Below is a small trained network, with its code and all its weights. Each question gives an input and a class and asks what happens when units are switched off, that is, made to give their printed mean instead of their output.

import numpy as np


def w(rows, s, z=0):
    codes = np.array(rows[::2]) - 128.0
    scale = np.full(codes.shape[1], s)
    scale[-1] = z or s
    return codes * scale


def norm(h):
    return h / np.sqrt((h * h).mean(-1, keepdims=True) + 1e-5)


def f(y):
    return y / 2 * (1 + np.tanh(0.7978845608 * (y + 0.044715 * y**3)))


def log_softmax(a):
    a = a - a.max(-1, keepdims=True)
    return a - np.log(np.exp(a).sum(-1, keepdims=True))


def net(x, mask):
    res = np.array(x, float).reshape(1, 6) / 4 @ E
    u = 0
    for l in range(2):
        y = f(norm(res) @ A[l][:, :-1].T + A[l][:, -1])
        res = res + np.where(mask[u : u + 5], y, B[l][:, -1]) @ B[l][:, :-1]
        u += 5
    return log_softmax(norm(res)[-1] @ U[:, :-1].T + U[:, -1])


A, B = {}, {}
E = w([
[249,61,161],'x0',
[161,70,29],'x1',
[132,34,159],'x2',
[184,239,162],'x3',
[96,87,164],'x4',
[254,173,134],'x5',
],0.0065)
A[0] = w([
[81,127,131,6],'0.n1',
[207,132,169,34],'0.n2',
[76,251,176,2],'0.n3',
[182,159,12,92],'0.n4',
[143,129,132,133],'0.n5',
],0.015,0.0032)
B[0] = w([
[134,70,135,139],'0.n1',
[173,127,139,195],'0.n2',
[110,252,164,254],'0.n3',
[134,121,74,218],'0.n4',
[134,140,126,133],'0.n5',
],0.031,0.0058)
A[1] = w([
[170,159,21,99],'1.n1',
[79,77,166,138],'1.n2',
[222,124,172,56],'1.n3',
[190,125,134,77],'1.n4',
[248,106,202,3],'1.n5',
],0.015,0.003)
B[1] = w([
[194,112,105,254],'1.n1',
[67,103,103,183],'1.n2',
[176,77,231,209],'1.n3',
[131,148,187,170],'1.n4',
[181,41,254,238],'1.n5',
],0.024,0.0049)
U = w([
[217,154,119,5],'0',
[170,46,248,41],'1',
[4,45,95,190],'2',
[76,251,161,213],'3',
[181,100,15,110],'4',
],0.016,0.002)

Each question gives the input, the list of numbers given to net, and the class t.
The units are the neurons (one row each of A and B). Each row of codes is followed by its name. A weight is (code - 128) times the scale printed after its matrix; where a second scale follows, it is the last column's (A, B and U).
mask holds one flag per neuron, layer by layer. A switched-off neuron (its flag False) gives its mean, the last column of its row in B, instead of its output. The means were averaged over made-up inputs and are rounded, as every weight is.
A unit's drop is (log p(t) with every unit on - log p(t) with that unit switched off) / (log p(t) with every unit on - log p(t) with every unit switched off).
The circuit of an input: a set's keep is (log p(t) with only the set's units on - log p(t) with every unit switched off) / (log p(t) with every unit on - log p(t) with every unit switched off). Starting from all 10 units, units are removed one at a time, each time the one whose removal leaves the highest keep (on an exact tie, the one counted first), for as long as the keep stays at least 0.8.
units of the circuit, in order: the units of the circuit, biggest drop first
k most important neurons: the k neurons with the biggest drops, biggest first
k most important neurons of layer l: the k neurons of layer l with the biggest drops, biggest first
drop when u is switched off: that unit's drop, to one decimal
input [0,6,8,4,-8,4], class 4: units of the circuit, in order => (0.n4)
input [4,-8,7,5,7,-8], class 2: 2 most important neurons of layer 0 => (0.n3 0.n2)
input [7,8,1,-4,3,0], class 4: units of the circuit, in order => (0.n2 0.n3 1.n5 1.n3)
input [-7,6,7,7,5,8], class 4: units of the circuit, in order => (0.n4 0.n3)
input [-2,-5,1,-1,4,-6], class 2: 2 most important neurons => (0.n1 1.n2)
input [6,1,-2,-4,-3,-6], class 2: 3 most important neurons => (0.n3 0.n2 0.n4)
input [6,-4,1,-8,-3,-2], class 2: drop when 1.n2 is switched off => 0.2
input [-1,-1,-4,-8,4,6], class 4: drop when 1.n5 is switched off => 0.1
input [6,6,-1,-8,1,-8], class 2: drop when 0.n5 is switched off => 0.0
input [3,3,7,0,1,-3], class 2: drop when 0.n2 is switched off => 0.7
